Below is a small trained network, with its code and all its weights. Each question gives an input and a class and asks what happens when units are switched off, that is, made to give their printed mean instead of their output.

import numpy as np


def w(rows, s, z=0):
    codes = np.array(rows[::2]) - 128.0
    scale = np.full(codes.shape[1], s)
    scale[-1] = z or s
    return codes * scale


def f(y):
    return y / 2 * (1 + np.tanh(0.7978845608 * (y + 0.044715 * y**3)))


def log_softmax(a):
    a = a - a.max(-1, keepdims=True)
    return a - np.log(np.exp(a).sum(-1, keepdims=True))


def net(x, mask):
    res = np.array(x, float).reshape(1, 7) / 4 @ E
    y = f(res @ A[0][:, :-1].T + A[0][:, -1])
    res = res + np.where(mask, y, B[0][:, -1]) @ B[0][:, :-1]
    return log_softmax(res[-1] @ U[:, :-1].T + U[:, -1])


A, B = {}, {}
E = w([
[118,128,106,120,135],'x0',
[16,169,189,129,91],'x1',
[129,135,123,119,124],'x2',
[140,198,45,239,57],'x3',
[140,128,148,134,119],'x4',
[137,138,134,120,117],'x5',
[166,255,160,153,202],'x6',
],0.0088)
A[0] = w([
[107,129,97,202,89,205],'neuron 1',
[231,152,132,147,181,126],'neuron 2',
[189,17,66,121,67,177],'neuron 3',
[197,177,109,114,137,126],'neuron 4',
[58,124,157,172,64,175],'neuron 5',
[165,187,23,189,117,150],'neuron 6',
[129,98,162,2,195,253],'neuron 7',
[98,189,218,78,175,200],'neuron 8',
[16,240,183,144,144,200],'neuron 9',
[54,91,162,125,70,123],'neuron 10',
[92,133,166,61,90,134],'neuron 11',
[225,74,51,118,176,242],'neuron 12',
[72,123,174,103,172,188],'neuron 13',
[103,74,210,45,142,227],'neuron 14',
[209,146,144,74,245,186],'neuron 15',
[137,153,80,198,103,137],'neuron 16',
],0.0088,0.0057)
B[0] = w([
[165,187,85,63,68,187],'neuron 1',
[76,207,158,166,162,177],'neuron 2',
[225,121,124,49,112,193],'neuron 3',
[119,169,137,192,145,158],'neuron 4',
[112,118,28,62,63,192],'neuron 5',
[148,205,134,168,85,202],'neuron 6',
[102,85,255,120,174,239],'neuron 7',
[143,85,184,99,167,224],'neuron 8',
[231,93,108,72,100,254],'neuron 9',
[36,85,58,103,52,178],'neuron 10',
[116,85,119,125,109,166],'neuron 11',
[184,148,194,158,207,212],'neuron 12',
[120,40,183,85,149,189],'neuron 13',
[94,35,207,124,130,229],'neuron 14',
[103,107,178,174,209,211],'neuron 15',
[126,172,92,146,84,174],'neuron 16',
],0.0077,0.011)
U = w([
[184,67,166,94,133,253],'0',
[232,207,93,52,84,225],'1',
[2,75,151,93,75,37],'2',
[80,131,28,112,20,51],'3',
[51,153,177,171,209,24],'4',
[126,226,116,231,109,55],'5',
],0.0072,0.0037)

Each question gives the input, the list of numbers given to net, and the class t.
The units are the neurons (one row each of A and B). Each row of codes is followed by its name. A weight is (code - 128) times the scale printed after its matrix; where a second scale follows, it is the last column's (A, B and U).
mask holds one flag per neuron, in row order. A switched-off neuron (its flag False) gives its mean, the last column of its row in B, instead of its output. The means were averaged over made-up inputs and are rounded, as every weight is.
A unit's drop is (log p(t) with every unit on - log p(t) with that unit switched off) / (log p(t) with every unit on - log p(t) with every unit switched off).
The circuit of an input: a set's keep is (log p(t) with only the set's units on - log p(t) with every unit switched off) / (log p(t) with every unit on - log p(t) with every unit switched off). Starting from the 12 units with the biggest drops (on a tie, the unit counted first), units are removed one at a time, each time the one whose removal leaves the highest keep (on an exact tie, the one counted first), for as long as the keep stays at least 0.8.
circuit, biggest first: the units of the circuit, biggest drop first
unit that matters most: the unit with the biggest drop
k most important neurons: the k neurons with the biggest drops, biggest first
drop of u: that unit's drop, to one decimal
input [6,-1,-8,6,0,5,3], class 5: circuit, biggest first -> [neuron 3; neuron 6]
input [1,1,-6,7,8,1,-4], class 3: circuit, biggest first -> [neuron 5; neuron 7]
input [2,-3,-7,6,-4,4,2], class 5: circuit, biggest first -> [neuron 9; neuron 6]
input [0,-1,-6,5,-6,-2,-7], class 1: unit that matters most -> neuron 3
input [6,-4,-8,7,-1,-5,-2], class 1: 2 most important neurons -> [neuron 3; neuron 1]
input [0,2,3,-8,2,7,-6], class 2: circuit, biggest first -> [neuron 10; neuron 9]
input [-1,-1,-3,0,-1,-4,8], class 4: circuit, biggest first -> [neuron 15; neuron 2]
input [2,3,-2,5,2,3,0], class 3: circuit, biggest first -> [neuron 12; neuron 7]
input [-7,-1,3,0,-7,1,2], class 4: 4 most important neurons -> [neuron 9; neuron 3; neuron 5; neuron 1]
input [1,0,3,5,-4,7,4], class 5: circuit, biggest first -> [neuron 3; neuron 6]
input [1,1,3,1,0,5,1], class 1: circuit, biggest first -> [neuron 14; neuron 7]
input [-2,-1,-1,6,5,1,-6], class 1: circuit, biggest first -> [neuron 3; neuron 1]
input [-6,2,0,-2,-3,8,0], class 2: 3 most important neurons -> [neuron 12; neuron 3; neuron 9]
input [-5,-7,0,5,-3,-7,1], class 5: 2 most important neurons -> [neuron 9; neuron 2]
input [-7,8,1,1,-1,-7,1], class 1: unit that matters most -> neuron 9
input [-6,3,-6,7,-6,-1,-2], class 3: 2 most important neurons -> [neuron 12; neuron 5]
input [-7,7,-3,1,8,2,-4], class 3: 2 most important neurons -> [neuron 7; neuron 5]
input [3,-8,-4,8,2,-6,-5], class 1: drop of neuron 3 -> 0.3
input [-7,0,4,-1,1,-8,6], class 4: drop of neuron 3 -> 0.2
input [-7,4,3,3,0,-7,-6], class 3: drop of neuron 12 -> 0.0
input [-7,-3,1,-8,5,4,4], class 4: drop of neuron 15 -> 0.1
input [5,8,-4,6,-1,4,8], class 1: circuit, biggest first -> [neuron 9]
